Here is a tiny trained network, its code and every weight. The questions are about switching its units off for an input and a class, where a switched-off unit gives its printed mean instead of its output.

import numpy as np


def w(rows, s, z=0):
    codes = np.array(rows[::2]) - 128.0
    scale = np.full(codes.shape[1], s)
    scale[-1] = z or s
    return codes * scale


def norm(h):
    return h / np.sqrt((h * h).mean(-1, keepdims=True) + 1e-5)


def f(y):
    return np.maximum(y, 0)


def log_softmax(a):
    a = a - a.max(-1, keepdims=True)
    return a - np.log(np.exp(a).sum(-1, keepdims=True))


def net(x, mask):
    res = np.array(x, float).reshape(1, 7) / 4 @ E
    u = 0
    for l in range(3):
        y = f(norm(res) @ A[l][:, :-1].T + A[l][:, -1])
        res = res + np.where(mask[u : u + 5], y, B[l][:, -1]) @ B[l][:, :-1]
        u += 5
    return log_softmax(norm(res)[-1] @ U[:, :-1].T + U[:, -1])


A, B = {}, {}
E = w([
[124,132,130,120,132],'x0',
[124,216,163,248,182],'x1',
[107,225,93,61,216],'x2',
[116,55,121,141,209],'x3',
[130,127,127,132,123],'x4',
[122,126,132,131,127],'x5',
[125,125,125,128,127],'x6',
],0.0011)
A[0] = w([
[151,177,134,245,212,24],'0.n0',
[200,75,87,173,75,255],'0.n1',
[69,51,133,172,55,80],'0.n2',
[107,60,134,116,202,243],'0.n3',
[252,152,133,159,138,189],'0.n4',
],0.0023,0.00066)
B[0] = w([
[52,166,206,146,86,244],'0.n0',
[105,254,160,70,223,248],'0.n1',
[150,213,167,85,209,229],'0.n2',
[186,195,11,170,50,225],'0.n3',
[6,105,126,106,121,183],'0.n4',
],0.0021,0.0015)
A[1] = w([
[208,248,184,119,4,172],'1.n0',
[92,74,90,10,42,165],'1.n1',
[210,153,62,82,145,170],'1.n2',
[114,42,133,173,203,254],'1.n3',
[198,48,240,192,60,241],'1.n4',
],0.0025,0.00074)
B[1] = w([
[130,89,78,164,167,252],'1.n0',
[114,146,168,186,132,217],'1.n1',
[111,135,187,159,123,191],'1.n2',
[146,173,65,174,117,169],'1.n3',
[116,252,85,17,207,185],'1.n4',
],0.0037,0.0025)
A[2] = w([
[128,197,105,93,29,180],'2.n0',
[153,108,176,123,114,103],'2.n1',
[91,41,139,2,107,230],'2.n2',
[92,224,140,204,160,254],'2.n3',
[75,163,168,137,216,156],'2.n4',
],0.0028,0.0011)
B[2] = w([
[135,109,91,189,206,150],'2.n0',
[75,116,179,146,116,131],'2.n1',
[75,189,197,252,119,141],'2.n2',
[138,3,110,85,82,254],'2.n3',
[181,124,172,72,62,200],'2.n4',
],0.0024,0.0052)
U = w([
[69,214,211,254,134,193],'0',
[130,97,133,96,105,248],'1',
[161,235,117,38,202,139],'2',
[134,87,130,119,108,137],'3',
[138,98,125,135,116,43],'4',
[160,122,21,224,152,55],'5',
[143,112,147,123,104,43],'6',
],0.0056,0.0016)

Each question gives the input, the list of numbers given to net, and the class t.
The units are the neurons (one row each of A and B). Each row of codes is followed by its name. A weight is (code - 128) times the scale printed after its matrix; where a second scale follows, it is the last column's (A, B and U).
mask holds one flag per neuron, layer by layer. A switched-off neuron (its flag False) gives its mean, the last column of its row in B, instead of its output. The means were averaged over made-up inputs and are rounded, as every weight is.
A unit's drop is (log p(t) with every unit on - log p(t) with that unit switched off) / (log p(t) with every unit on - log p(t) with every unit switched off).
The circuit of an input: a set's keep is (log p(t) with only the set's units on - log p(t) with every unit switched off) / (log p(t) with every unit on - log p(t) with every unit switched off). Starting from the 12 units with the biggest drops (on a tie, the unit counted first), units are removed one at a time, each time the one whose removal leaves the highest keep (on an exact tie, the one counted first), for as long as the keep stays at least 0.8.
circuit, biggest first: the units of the circuit, biggest drop first
unit that matters most: the unit with the biggest drop
k most important neurons of layer l: the k neurons of layer l with the biggest drops, biggest first
drop of u: that unit's drop, to one decimal
input [5,5,-1,3,6,-8,6], class 3: 2 most important neurons of layer 1 : [1.n1, 1.n2]
input [-7,0,5,-2,-8,8,4], class 1: unit that matters most : 1.n4
input [-3,-8,-8,4,-2,7,4], class 0: circuit, biggest first : [2.n2, 2.n3, 1.n4]
input [3,6,-8,2,-6,-4,4], class 2: 3 most important neurons of layer 1 : [1.n4, 1.n1, 1.n2]
input [-1,-7,-2,-8,4,1,-6], class 5: 2 most important neurons of layer 1 : [1.n0, 1.n1]
input [0,6,-8,3,-2,2,4], class 2: circuit, biggest first : [1.n4, 1.n1]
input [-4,-5,-7,-5,-6,1,4], class 2: circuit, biggest first : [1.n4, 2.n3]
input [-5,-7,-3,2,-5,-7,0], class 0: circuit, biggest first : [2.n3, 2.n2]
input [0,5,5,2,2,7,1], class 3: 2 most important neurons of layer 1 : [1.n4, 1.n1]
input [-2,-8,2,4,-6,-5,-5], class 0: 2 most important neurons of layer 2 : [2.n2, 2.n3]
input [-5,-3,6,-8,1,4,-7], class 5: 2 most important neurons of layer 0 : [0.n1, 0.n2]
input [-8,5,0,0,-8,5,7], class 1: 2 most important neurons of layer 1 : [1.n1, 1.n2]
input [-6,-8,1,8,-6,-1,1], class 0: 3 most important neurons of layer 1 : [1.n0, 1.n2, 1.n1]
input [5,-8,-6,6,-1,-2,3], class 0: unit that matters most : 2.n2
input [8,-8,-1,-7,3,-7,1], class 0: 2 most important neurons of layer 2 : [2.n3, 2.n2]
input [-4,4,5,2,-6,2,-5], class 1: 2 most important neurons of layer 1 : [1.n4, 1.n1]
input [3,-3,-6,-8,5,-7,7], class 5: 2 most important neurons of layer 1 : [1.n0, 1.n2]
input [0,-8,-4,6,-7,8,4], class 0: drop of 1.n0 : 0.2
input [3,-7,3,5,5,-3,2], class 0: drop of 0.n2 : 0.0
input [-2,-4,-8,4,-1,-6,-8], class 2: drop of 1.n4 : 0.9
input [7,-7,4,0,4,5,-1], class 0: drop of 2.n3 : 0.2
input [-5,1,-8,-3,3,0,8], class 2: most important neuron of layer 1 : [1.n4]
